Here is a tiny trained network, its code and every weight. The questions are about switching its units off for an input and a class, where a switched-off unit gives its printed mean instead of its output.

import numpy as np


def w(rows, s, z=0):
    codes = np.array(rows[::2]) - 128.0
    scale = np.full(codes.shape[1], s)
    scale[-1] = z or s
    return codes * scale


def f(y):
    return y / 2 * (1 + np.tanh(0.7978845608 * (y + 0.044715 * y**3)))


def log_softmax(a):
    a = a - a.max(-1, keepdims=True)
    return a - np.log(np.exp(a).sum(-1, keepdims=True))


def net(x, mask):
    res = np.array(x, float).reshape(1, 4) / 4 @ E
    y = f(res @ A[0][:, :-1].T + A[0][:, -1])
    res = res + np.where(mask, y, B[0][:, -1]) @ B[0][:, :-1]
    return log_softmax(res[-1] @ U[:, :-1].T + U[:, -1])


A, B = {}, {}
E = w([
[49,114,105],'x0',
[245,108,158],'x1',
[83,218,121],'x2',
[174,101,105],'x3',
],0.011)
A[0] = w([
[86,179,22,198],'n1',
[55,91,94,56],'n2',
[102,173,79,2],'n3',
[10,34,133,209],'n4',
[190,214,151,197],'n5',
[93,181,108,204],'n6',
],0.011,0.005)
B[0] = w([
[204,184,205,231],'n1',
[137,163,47,179],'n2',
[133,215,121,147],'n3',
[150,198,13,254],'n4',
[2,5,105,217],'n5',
[122,79,242,208],'n6',
],0.0079,0.009)
U = w([
[181,175,121,252],'0',
[201,163,246,115],'1',
[86,135,72,26],'2',
],0.012,0.0028)

Each question gives the input, the list of numbers given to net, and the class t.
The units are the neurons (one row each of A and B). Each row of codes is followed by its name. A weight is (code - 128) times the scale printed after its matrix; where a second scale follows, it is the last column's (A, B and U).
mask holds one flag per neuron, in row order. A switched-off neuron (its flag False) gives its mean, the last column of its row in B, instead of its output. The means were averaged over made-up inputs and are rounded, as every weight is.
A unit's drop is (log p(t) with every unit on - log p(t) with that unit switched off) / (log p(t) with every unit on - log p(t) with every unit switched off).
The circuit of an input: a set's keep is (log p(t) with only the set's units on - log p(t) with every unit switched off) / (log p(t) with every unit on - log p(t) with every unit switched off). Starting from all 6 units, units are removed one at a time, each time the one whose removal leaves the highest keep (on an exact tie, the one counted first), for as long as the keep stays at least 0.8.
units of the circuit, in order: the units of the circuit, biggest drop first
unit that matters most: the unit with the biggest drop
k most important neurons: the k neurons with the biggest drops, biggest first
drop of u: that unit's drop, to one decimal
input [3,-6,3,3], class 0: unit that matters most -> n1
input [0,-8,-3,-6], class 0: units of the circuit, in order -> [n5, n1]
input [-3,-4,2,7], class 1: units of the circuit, in order -> [n4, n2]
input [3,3,5,3], class 1: 2 most important neurons -> [n4, n2]
input [-2,-2,5,4], class 1: units of the circuit, in order -> [n4, n1]
input [4,-5,1,-2], class 0: 3 most important neurons -> [n1, n5, n4]
input [-7,-3,5,-2], class 1: 3 most important neurons -> [n4, n6, n2]
input [-3,-7,5,-6], class 1: 2 most important neurons -> [n6, n1]
input [0,-8,-5,-7], class 0: 3 most important neurons -> [n5, n1, n6]
input [6,0,4,1], class 0: 4 most important neurons -> [n4, n5, n1, n2]
input [0,-1,2,8], class 1: 3 most important neurons -> [n4, n2, n5]
input [-7,-8,1,5], class 1: 2 most important neurons -> [n4, n1]
input [0,-6,6,7], class 1: 2 most important neurons -> [n1, n6]
input [-4,7,3,-5], class 2: drop of n1 -> 0.3
input [-1,-3,8,7], class 1: drop of n6 -> 0.1
input [-5,7,4,7], class 2: drop of n1 -> 0.2
input [3,-3,6,-7], class 0: drop of n2 -> 0.4
